Below are the code and all the weights of a small trained network. Each question names an input and a class and asks about switching units off, where a switched-off unit gives its printed mean instead of its output.

import numpy as np


def w(rows, s, z=0):
    codes = np.array(rows[::2]) - 128.0
    scale = np.full(codes.shape[1], s)
    scale[-1] = z or s
    return codes * scale


def f(y):
    return np.maximum(y, 0)


def log_softmax(a):
    a = a - a.max(-1, keepdims=True)
    return a - np.log(np.exp(a).sum(-1, keepdims=True))


def net(x, mask):
    res = np.array(x, float).reshape(1, 4) / 4 @ E
    y = f(res @ A[0][:, :-1].T + A[0][:, -1])
    res = res + np.where(mask, y, B[0][:, -1]) @ B[0][:, :-1]
    return log_softmax(res[-1] @ U[:, :-1].T + U[:, -1])


A, B = {}, {}
E = w([
[179,229,19,141,167,141,196],'x0',
[165,69,144,194,196,28,176],'x1',
[88,23,46,96,39,125,188],'x2',
[2,141,74,191,178,102,94],'x3',
],0.0076)
A[0] = w([
[120,169,170,141,131,121,113,75],'neuron 1',
[178,72,129,158,192,81,171,41],'neuron 2',
[162,235,202,131,174,167,62,92],'neuron 3',
[15,165,66,143,155,145,77,75],'neuron 4',
[167,206,50,123,136,146,163,81],'neuron 5',
[88,218,108,65,40,212,62,3],'neuron 6',
[111,67,42,100,41,165,176,109],'neuron 7',
[88,86,212,112,76,145,43,77],'neuron 8',
[151,164,66,126,125,129,134,26],'neuron 9',
[145,173,77,122,113,146,128,120],'neuron 10',
[252,122,149,87,72,167,135,67],'neuron 11',
[168,155,160,102,79,149,143,90],'neuron 12',
],0.018,0.0051)
B[0] = w([
[118,127,101,108,115,113,134,162],'neuron 1',
[218,135,148,164,104,155,129,200],'neuron 2',
[120,117,85,66,108,77,64,241],'neuron 3',
[59,147,139,187,167,74,162,249],'neuron 4',
[101,100,145,87,118,204,151,210],'neuron 5',
[253,120,150,191,115,137,129,238],'neuron 6',
[127,133,88,64,118,77,62,254],'neuron 7',
[105,118,135,82,121,216,167,245],'neuron 8',
[97,108,146,112,120,157,134,163],'neuron 9',
[135,142,144,94,122,174,151,177],'neuron 10',
[46,146,126,191,178,87,153,211],'neuron 11',
[91,137,148,163,138,103,155,172],'neuron 12',
],0.028,0.015)
U = w([
[102,144,3,26,129,3,35,93],'0',
[57,123,139,46,158,209,180,104],'1',
[35,189,109,198,247,4,175,86],'2',
[247,159,126,181,142,78,113,254],'3',
],0.007,0.0077)

Each question gives the input, the list of numbers given to net, and the class t.
The units are the neurons (one row each of A and B). Each row of codes is followed by its name. A weight is (code - 128) times the scale printed after its matrix; where a second scale follows, it is the last column's (A, B and U).
mask holds one flag per neuron, in row order. A switched-off neuron (its flag False) gives its mean, the last column of its row in B, instead of its output. The means were averaged over made-up inputs and are rounded, as every weight is.
A unit's drop is (log p(t) with every unit on - log p(t) with that unit switched off) / (log p(t) with every unit on - log p(t) with every unit switched off).
The circuit of an input: a set's keep is (log p(t) with only the set's units on - log p(t) with every unit switched off) / (log p(t) with every unit on - log p(t) with every unit switched off). Starting from all 12 units, units are removed one at a time, each time the one whose removal leaves the highest keep (on an exact tie, the one counted first), for as long as the keep stays at least 0.8.
units of the circuit, in order: the units of the circuit, biggest drop first
most important unit: the unit with the biggest drop
k most important neurons: the k neurons with the biggest drops, biggest first
drop when u is switched off: that unit's drop, to one decimal
input [4,-5,-1,3], class 3: units of the circuit, in order -> (neuron 6)
input [-4,-2,0,-5], class 2: 4 most important neurons -> (neuron 11; neuron 5; neuron 12; neuron 10)
input [6,6,-5,-4], class 1: 4 most important neurons -> (neuron 5; neuron 6; neuron 7; neuron 9)
input [-4,-6,0,3], class 3: 2 most important neurons -> (neuron 6; neuron 5)
input [-3,-2,-3,-5], class 2: 2 most important neurons -> (neuron 11; neuron 7)
input [4,8,-4,6], class 3: 2 most important neurons -> (neuron 2; neuron 11)
input [-7,1,0,-8], class 2: 3 most important neurons -> (neuron 11; neuron 5; neuron 12)
input [0,7,-7,-4], class 0: 2 most important neurons -> (neuron 3; neuron 6)
input [-7,7,-3,0], class 1: 2 most important neurons -> (neuron 6; neuron 8)
input [3,-4,6,-7], class 2: 3 most important neurons -> (neuron 11; neuron 3; neuron 12)
input [5,6,1,4], class 3: 3 most important neurons -> (neuron 8; neuron 2; neuron 11)
input [5,7,-5,-8], class 2: 2 most important neurons -> (neuron 11; neuron 6)
input [-3,-7,-6,5], class 3: 3 most important neurons -> (neuron 6; neuron 7; neuron 11)
input [6,3,-3,-5], class 1: units of the circuit, in order -> (neuron 5)
input [-7,7,-4,7], class 1: 3 most important neurons -> (neuron 6; neuron 8; neuron 11)
input [-5,6,-5,-1], class 3: 2 most important neurons -> (neuron 2; neuron 7)
input [-6,6,1,1], class 1: drop when neuron 8 is switched off -> 1.9
input [-6,-7,-1,-5], class 3: drop when neuron 10 is switched off -> 0.2
input [-5,-6,1,4], class 3: drop when neuron 5 is switched off -> 0.6
input [6,-1,-4,3], class 1: most important unit -> neuron 5
input [-7,-5,5,-8], class 2: drop when neuron 12 is switched off -> 0.5
